Small tables with named rows and columns. After each table, cells are looked up by row and column.

Vugag =
fields: Toma, Belus, Leziga, Vef, Faf
Mef: [84, 180, 174, 138, 108]
Zunok: [42, 107, 171, 75, 210]
Fakalo: [191, 30, 205, 172, 216]

Mef, Toma -> 84
Zunok, Faf -> 210
Fakalo, Leziga -> 205
Fakalo, Vef -> 172
Mef, Vef -> 138
Mef, Leziga -> 174
Fakalo, Toma -> 191
Zunok, Toma -> 42
Zunok, Belus -> 107
Mef, Faf -> 108
Mef, Belus -> 180
Zunok, Leziga -> 171
Fakalo, Faf -> 216
Zunok, Vef -> 75
Fakalo, Belus -> 30

Table Desofa
columns: Zoz, Rap, Nodiba, Rapumed
Fime: [64839, 27102, 54772, 53133]
Buno: [73498, 17664, 72049, 55906]
Kuvez: [49802, 45220, 34106, 42605]
Dad: [28705, 46233, 25794, 44922]
Mepiba: [38363, 41817, 30956, 63941]
Gozure: [38573, 36697, 28479, 25599]
Paf: [17886, 45130, 31128, 52641]
Nid: [47768, 34809, 31590, 43015]
Nir: [87904, 27197, 43796, 50507]
Bim: [78876, 18386, 71215, 49395]
Dimis: [21990, 34628, 30253, 42751]
Ler: [44320, 45540, 33532, 48485]
Dokole: [32986, 42553, 32524, 49064]

What is the Nodiba of Bim in Desofa? 71215
What is the Rapumed of Dimis in Desofa? 42751
What is the Rapumed of Gozure in Desofa? 25599
What is the Rapumed of Mepiba in Desofa? 63941
What is the Nodiba of Dad in Desofa? 25794
What is the Zoz of Paf in Desofa? 17886
What is the Zoz of Ler in Desofa? 44320
What is the Rapumed of Paf in Desofa? 52641

Table Delovon
	Poz	Naki	Guf	Mugip	Tesubat	Pozar	Masameg
Fesagi	76886	71101	42238	72358	73409	73541	75297
Tev	72651	71100	85837	65687	74981	75918	74017
Meni	69300	76113	16800	76278	71458	73575	70999
Buk	73437	74489	55486	73129	65976	66086	71757

Mugip of Tev: 65687
Pozar of Tev: 75918
Mugip of Meni: 76278
Tesubat of Buk: 65976
Pozar of Buk: 66086
Masameg of Meni: 70999
Mugip of Buk: 73129
Naki of Buk: 74489
Row with the largest Poz: Fesagi

Pegu:
	Gedo	Nom	Mefu	Pur	Gaf	Reda	Bafo	Tulu
Luf	186	289	-329	64	574	-119	-22	-381
Mefezi	-244	116	113	286	545	-346	315	235
Nivipe	191	269	-173	301	-322	-229	112	-104
Nikiger	-443	78	236	382	448	-540	451	495
Rarozan	-417	-25	412	438	556	-350	475	511
Tefef	391	-56	323	447	56	453	128	-171
Bas	56	42	307	560	-506	-111	332	269
Peteda	-41	29	196	290	672	-15	231	43
Peb	535	445	-668	-30	162	-18	-243	-753
Dules	-58	267	-122	314	-197	-461	234	117
Tunum	153	132	106	462	-476	-124	226	86
Ver	-193	-180	676	584	341	36	473	464
Nilo	60	317	-278	185	36	-376	109	-104
Kedop	203	189	-23	382	-435	-146	160	-25

What is the Mefu of Tefef in Pegu?
323
What is the Bafo of Peb in Pegu?
-243
What is the Mefu of Ver in Pegu?
676
What is the Tulu of Nivipe in Pegu?
-104
What is the Gaf of Nikiger in Pegu?
448
What is the Nom of Tunum in Pegu?
132
What is the Gaf of Peb in Pegu?
162
What is the Pur of Ver in Pegu?
584
What is the Gaf of Luf in Pegu?
574
What is the Gaf of Bas in Pegu?
-506
Row with the largest Nom: Peb

Koz.csv
,Pitip,Kave
Gad,67.06,88.54
Povu,63.80,73.97
Foduvor,14.42,36.77
Kez,23.80,49.44
Vuga,63.06,4.79
Mubu,50.68,70.21
Bosi,80.13,25.78
Movobi,81.20,34.46

What is the Kave of Gad in Koz? 88.54
What is the Kave of Bosi in Koz? 25.78
What is the Pitip of Kez in Koz? 23.80
What is the Kave of Vuga in Koz? 4.79
What is the Kave of Foduvor in Koz? 36.77
What is the Kave of Kez in Koz? 49.44
What is the Kave of Mubu in Koz? 70.21
What is the Kave of Povu in Koz? 73.97
What is the Pitip of Foduvor in Koz? 14.42
What is the Kave of Movobi in Koz? 34.46
What is the Pitip of Bosi in Koz? 80.13
What is the Pitip of Vuga in Koz? 63.06
What is the Pitip of Movobi in Koz? 81.20
What is the Pitip of Povu in Koz? 63.80
Row with the largest Pitip: Movobi

Gal:
	Nagita	Viz
Vemibud	244	254
Sab	50	104
Zik	100	83

Nagita of Sab is 50
Viz of Sab is 104
Nagita of Vemibud is 244
Viz of Vemibud is 254
Nagita of Zik is 100
Viz of Zik is 83
Which row has the largest Nagita? Vemibud

Table Vagubiz
fields: Sel, Dofose, Tafirug, Nizove, Sok, Vemo, Fim
Luvizo: [-14244, -5752, -27309, 45697, 13680, -21081, -14563]
Lazafes: [33763, -20347, -31282, -4545, -57856, 15516, -27407]
Guz: [34635, -17676, -8916, -20853, -30229, -1524, 31045]
Lan: [-14020, 16243, -27144, 40446, 11301, -22139, -14539]
Gor: [-12719, 54373, -7294, -1668, -18088, -27922, -12621]
Pupek: [-12566, 54803, -8714, 3428, -14815, -26657, -12142]
Vesag: [-20617, -17892, -11048, 7856, -65294, 30577, -30844]
Kinizun: [34243, -19481, -11975, -18761, -30905, -152, 33956]
Muke: [-40891, -20623, -51264, -4507, -56099, -38426, 6126]
Mep: [-14313, -16199, -25991, 26576, 4438, -20363, -16879]

What is the Sok of Kinizun in Vagubiz?
-30905
What is the Nizove of Muke in Vagubiz?
-4507
What is the Dofose of Muke in Vagubiz?
-20623
What is the Tafirug of Pupek in Vagubiz?
-8714
What is the Nizove of Pupek in Vagubiz?
3428
What is the Sel of Lazafes in Vagubiz?
33763
What is the Nizove of Guz in Vagubiz?
-20853
What is the Sok of Lan in Vagubiz?
11301

Rudenes:
           Mep     Gam
Goro     74694   92096
Mun     -50527  -74594
Dop     -55424  -24740
Vivufo  -55739  -27811
Labu    -18094  -95540
Tosu     50030  -68056

Labu, Gam => -95540
Mun, Gam => -74594
Tosu, Mep => 50030
Dop, Gam => -24740
Dop, Mep => -55424
Goro, Mep => 74694
Tosu, Gam => -68056
Mun, Mep => -50527
Goro, Gam => 92096
Which row has the largest Mep? Goro

Table Kasub
	Kep	Dafim	Dudum	Venezo	Gemovot	Nel	Zimu	Marop	Vivof	Minirim
Senuki	-0.153	-0.068	0.221	0.139	-0.149	-0.192	-0.084	-0.177	-0.153	-0.221
Vovelek	-0.181	0.021	-0.008	-0.654	-0.368	-0.129	-0.251	-0.095	-0.223	-0.099
Mal	-0.130	-0.153	-0.145	-0.028	-0.153	-0.165	-0.163	-0.125	-0.153	-0.195
Vek	-0.153	-0.284	-0.709	0.884	-0.153	-0.194	-0.081	-0.055	-0.153	-0.039
Zuzema	-0.224	-0.141	-0.153	-0.153	-0.439	-0.125	-0.153	-0.100	-0.304	-0.193
Tuv	-0.141	-0.153	-0.098	-0.221	-0.153	-0.156	-0.186	-0.117	-0.363	-0.169
Dedal	-0.253	-0.226	-0.845	0.576	0.306	-0.272	-0.200	-0.196	0.287	0.097

Dafim of Vovelek = 0.021
Zimu of Tuv = -0.186
Gemovot of Vovelek = -0.368
Gemovot of Zuzema = -0.439
Dudum of Tuv = -0.098
Nel of Senuki = -0.192
Marop of Tuv = -0.117
Gemovot of Dedal = 0.306
Dudum of Vovelek = -0.008
Kep of Vek = -0.153
Gemovot of Senuki = -0.149
Minirim of Vovelek = -0.099
Dafim of Mal = -0.153
Kep of Vovelek = -0.181
Dafim of Zuzema = -0.141
Marop of Senuki = -0.177
Which row has the largest Gemovot? Dedal

